W =
141  155  110  132  124  122  101  127
112  112  150  140  130  115  120  139
112  121  155  149  156  124  129  114
144  101  150  132  130  100  142  105
120  122  140  143  148  144  128  116
135  125  101  155  119  152  136  131
132  132  149  113  119  104  141  100
129  142  124  105  130   99  125  130
112  120  142  132  125  105  149  127
Indices start at 1.
(1, 1) => 141
(6, 8) => 131
(9, 6) => 105
(5, 2) => 122
(2, 5) => 130
(8, 1) => 129
(6, 7) => 136
(6, 2) => 125
(9, 3) => 142
(9, 8) => 127
(1, 7) => 101
(8, 3) => 124
(2, 3) => 150
(2, 4) => 140
(5, 4) => 143
(6, 1) => 135
(8, 2) => 142
(7, 8) => 100
(8, 8) => 130
(6, 6) => 152
(8, 4) => 105
(1, 8) => 127

arr =
[[130 127 113 133 127 129 143 121 132 113 128 130 123 133]
 [128 135 131 138 126 119 126 121 124 121 117 126 126 128]
 [124 130 116 148 135 111 133 129 110 122 119 123 128 128]
 [130 124  99 138 130 129 152 118 134 102 130 130 121 138]
 [129 123 143 112 130 135 113 142 126 148 135 132 131 121]
 [132 138 140 118 116 134 123 114 146 118 122 130 128 126]
 [129 111 105 124 136 137 144 136 129 129 147 134 125 133]
 [128 129 140 114 122 135 118 126 138 135 128 131 129 125]
 [129 121 127 121 131 136 128 136 129 137 140 132 129 128]
 [130 132 126 122 120 138 137 113 146 113 128 131 125 132]
 [132 138 148 109 114 140 118 114 151 125 126 130 130 124]
 [126 127 127 141 132 116 125 136 113 134 123 124 128 127]
 [130 128 114 131 123 131 144 114 142 108 129 129 122 135]
 [130 127 106 135 127 129 150 114 139 104 129 129 123 137]
 [128 123 134 123 132 127 121 140 120 142 134 128 131 126]]
Indices start at 1.
row 1 col 1 -> 130
row 11 col 5 -> 114
row 10 col 14 -> 132
row 8 col 7 -> 118
row 8 col 8 -> 126
row 3 col 3 -> 116
row 9 col 12 -> 132
row 7 col 2 -> 111
row 11 col 1 -> 132
row 11 col 13 -> 130
row 3 col 1 -> 124
row 3 col 8 -> 129
row 12 col 3 -> 127
row 1 col 5 -> 127
row 6 col 4 -> 118
row 13 col 13 -> 122
row 5 col 11 -> 135
row 6 col 11 -> 122
row 6 col 9 -> 146
row 8 col 3 -> 140
row 4 col 12 -> 130
row 6 col 7 -> 123
row 9 col 10 -> 137
row 14 col 12 -> 129
row 2 col 4 -> 138
row 11 col 8 -> 114
row 14 col 13 -> 123
row 15 col 11 -> 134
row 9 col 3 -> 127
row 15 col 6 -> 127
row 12 col 1 -> 126
row 4 col 5 -> 130
row 13 col 6 -> 131
row 7 col 4 -> 124
row 7 col 11 -> 147

grid =
[[128 120 120 126 131 123 117 114 133 121 136 122 104 118 119 130]
 [110 118 118 121 116 131 118 134 138 113 116 126 133 127 131 151]
 [134 121 129 140 132 134 124 135 129 119 109 105 121 110 111 129]
 [117 116 131 125 120 116 128 128 113 143 129 140 150 130 130 129]
 [126 120 121 122 124 112 112 142 129 120 110 142 135 135 135 117]
 [124 133 132 124 123 127 133 121 111 139 130 128 138 128 121 112]
 [125 108 149 138 149 125 132 147 115 151 123 119 120 128 115 119]
 [134 136 116 134 118 126 125 120 135 122 132 131 130 118 121 133]
 [123 128 107 112 129 119 115 118 145 115 139 137  99 139 126 123]
 [115 113 124 115 122 124 136 130 123 130 124 129 146 140 140 142]]
Indices start at 1.
(1, 1) = 128
(2, 6) = 131
(8, 7) = 125
(2, 10) = 113
(7, 8) = 147
(8, 4) = 134
(9, 1) = 123
(4, 10) = 143
(10, 12) = 129
(7, 11) = 123
(1, 8) = 114
(9, 4) = 112
(2, 1) = 110
(7, 13) = 120
(7, 3) = 149
(10, 5) = 122
(4, 16) = 129
(6, 1) = 124
(3, 16) = 129
(10, 4) = 115
(10, 8) = 130
(8, 8) = 120
(2, 8) = 134
(5, 14) = 135
(10, 10) = 130
(7, 5) = 149
(1, 2) = 120
(5, 7) = 112
(8, 5) = 118
(5, 13) = 135
(5, 9) = 129
(4, 15) = 130
(7, 7) = 132
(4, 9) = 113
(2, 7) = 118
(9, 8) = 118
